Below is a small trained network, with its code and all its weights. Each question gives an input and a target symbol and asks what happens when units are switched off, that is, made to give their printed mean instead of their output.

import numpy as np


def w(rows, s, z=0):
    codes = np.array(rows[::2]) - 128.0
    scale = np.full(codes.shape[1], s)
    scale[-1] = z or s
    return codes * scale


def norm(h):
    return h / np.sqrt((h * h).mean(-1, keepdims=True) + 1e-5)


def f(y):
    return np.maximum(y, 0)


def softmax(a):
    e = np.exp(a - a.max(-1, keepdims=True))
    return e / e.sum(-1, keepdims=True)


def log_softmax(a):
    a = a - a.max(-1, keepdims=True)
    return a - np.log(np.exp(a).sum(-1, keepdims=True))


def net(x, mask):
    ids = ['ΓΔΦΩβζηλξπστ'.index(c) for c in x.split()]
    T = len(ids)
    res = E[ids] + P[:T]
    r = norm(res)
    for j in range(3):
        rows = slice(3 * j, 3 * j + 3)
        q, k, v = (r @ M[0][rows].T for M in (Q, K, V))
        z = softmax(np.where(np.tri(T) > 0, q @ k.T / 3**0.5, -1e9)) @ v
        o = O[0][rows]
        res = res + np.where(mask[j], z, o[:, -1]) @ o[:, :-1]
    y = f(norm(res) @ A[0][:, :-1].T + A[0][:, -1])
    res = res + np.where(mask[3:15], y, B[0][:, -1]) @ B[0][:, :-1]
    return log_softmax(norm(res)[-1] @ U[:, :-1].T + U[:, -1])


Q, K, V, O, A, B = {}, {}, {}, {}, {}, {}
E = w([
[145,199,148,50],'Γ',
[144,74,107,158],'Δ',
[157,95,113,189],'Φ',
[145,77,100,155],'Ω',
[86,109,90,63],'β',
[164,78,84,175],'ζ',
[147,81,63,173],'η',
[71,42,83,195],'λ',
[168,135,73,213],'ξ',
[43,34,79,189],'π',
[94,168,133,244],'σ',
[72,170,244,136],'τ',
],0.011)
P = w([
[164,2,134,218],'0',
[167,59,144,209],'1',
[168,82,127,200],'2',
[177,103,98,171],'3',
[180,123,79,158],'4',
[170,146,75,120],'5',
[160,164,39,94],'6',
[150,180,21,87],'7',
[154,193,16,80],'8',
],0.0073)
Q[0] = w([
[116,57,89,156],'H0',
[152,138,63,87],'H0',
[62,161,166,78],'H0',
[152,211,250,75],'H1',
[187,110,22,103],'H1',
[148,144,122,158],'H1',
[84,146,86,158],'H2',
[110,147,45,158],'H2',
[143,166,106,145],'H2',
],0.015)
K[0] = w([
[195,147,146,64],'H0',
[202,150,106,135],'H0',
[98,12,108,187],'H0',
[197,90,200,38],'H1',
[105,146,21,148],'H1',
[50,111,127,93],'H1',
[186,177,217,87],'H2',
[210,154,171,69],'H2',
[144,115,151,56],'H2',
],0.012)
V[0] = w([
[47,106,206,155],'H0',
[175,234,176,116],'H0',
[141,66,91,121],'H0',
[170,12,116,42],'H1',
[180,149,252,104],'H1',
[12,93,178,153],'H1',
[155,90,129,115],'H2',
[148,219,82,104],'H2',
[158,191,166,115],'H2',
],0.011)
O[0] = w([
[201,169,43,134,91],'H0',
[119,37,92,164,72],'H0',
[144,234,241,76,172],'H0',
[169,2,162,32,25],'H1',
[229,139,108,84,2],'H1',
[75,119,42,56,130],'H1',
[78,113,193,161,157],'H2',
[219,100,123,159,60],'H2',
[216,143,121,141,87],'H2',
],0.009,0.0068)
A[0] = w([
[120,164,111,100,88],'N0',
[112,116,145,100,77],'N1',
[109,152,192,115,41],'N2',
[127,153,154,162,43],'N3',
[109,198,110,104,51],'N4',
[228,221,129,135,225],'N5',
[140,36,181,67,141],'N6',
[254,128,154,82,131],'N7',
[107,163,178,105,121],'N8',
[197,92,71,181,96],'N9',
[126,68,115,115,254],'N10',
[177,126,202,119,160],'N11',
],0.017,0.005)
B[0] = w([
[137,96,150,163,161],'N0',
[132,149,110,68,148],'N1',
[162,67,103,127,212],'N2',
[151,129,126,143,186],'N3',
[135,163,132,205,225],'N4',
[132,7,64,88,232],'N5',
[135,244,132,169,176],'N6',
[15,177,103,252,168],'N7',
[190,62,90,121,254],'N8',
[149,79,101,86,199],'N9',
[158,141,70,154,181],'N10',
[138,132,97,186,182],'N11',
],0.012,0.0061)
U = w([
[80,205,117,200,151],'Γ',
[136,109,114,136,3],'Δ',
[50,89,121,94,70],'Φ',
[133,70,228,146,124],'Ω',
[140,135,143,87,215],'β',
[70,78,132,91,156],'ζ',
[165,111,119,139,74],'η',
[172,166,124,102,208],'λ',
[191,138,173,152,122],'ξ',
[117,73,186,175,2],'π',
[144,130,7,80,128],'σ',
[155,147,135,114,140],'τ',
],0.014,0.0046)

Each question gives the input, a string of symbols that net reads in full, and the target symbol t.
The units are the heads (3 rows each of Q, K, V and O) and the neurons (one row each of A and B). Each row of codes is followed by its name. A weight is (code - 128) times the scale printed after its matrix; where a second scale follows, it is the last column's (O, A, B and U).
mask holds one flag per unit, heads first, then neurons. A switched-off unit (its flag False) gives its mean, the last column of its rows in O or B, instead of its output. The means were averaged over made-up inputs and are rounded, as every weight is.
A unit's drop is (log p(t) with every unit on - log p(t) with that unit switched off) / (log p(t) with every unit on - log p(t) with every unit switched off).
The circuit of an input: a set's keep is (log p(t) with only the set's units on - log p(t) with every unit switched off) / (log p(t) with every unit on - log p(t) with every unit switched off). Starting from the 12 units with the biggest drops (on a tie, the unit counted first), units are removed one at a time, each time the one whose removal leaves the highest keep (on an exact tie, the one counted first), for as long as the keep stays at least 0.8.
circuit, biggest first: the units of the circuit, biggest drop first
top k neurons: the k neurons with the biggest drops, biggest first
which heads matter: for each layer, one digit per head in row order, 1 if its drop is at least 0.15 and else 0, layers parted by /
input λ Δ η, target ζ: circuit, biggest first => (H1; H2)
input σ λ π Φ π Δ, target Φ: which heads matter => 010
input ζ λ ξ λ ξ ζ σ β η, target Γ: which heads matter => 010
input β ξ τ σ Ω β η Ω, target Ω: circuit, biggest first => (H1; H0)
input Δ τ ξ, target σ: circuit, biggest first => (H0; N9)
input Φ Φ π, target Φ: circuit, biggest first => (H1; H2)
input σ σ η τ ζ, target σ: which heads matter => 100
input σ Δ λ Δ η λ η, target ζ: which heads matter => 010
input Δ σ σ β, target Γ: circuit, biggest first => (N4; H1)
input σ Δ Γ τ η σ, target σ: which heads matter => 001
input λ β π η, target Φ: which heads matter => 011
input τ Ω σ, target σ: circuit, biggest first => (H0; H1)
input ζ β σ ζ π ζ π Φ, target Φ: which heads matter => 010
input ζ λ ζ Δ, target ζ: which heads matter => 111
input τ β ζ, target σ: top neuron => (N10)
input η σ Δ π Δ λ Δ Δ, target ζ: circuit, biggest first => (H1)
input η π ζ, target Φ: circuit, biggest first => (H2; H1)
input η η Δ η λ, target ζ: which heads matter => 110
input η λ σ Ω σ τ λ, target σ: circuit, biggest first => (H2; N9)
input τ η Δ, target σ: which heads matter => 110
input β π λ, target Φ: circuit, biggest first => (H1; H2)
input β σ Δ σ β η λ π β, target Φ: circuit, biggest first => (H1)
input Γ ζ η Δ σ Δ σ η, target Γ: which heads matter => 010
input η Φ η β ζ, target Ω: circuit, biggest first => (H0; H1)
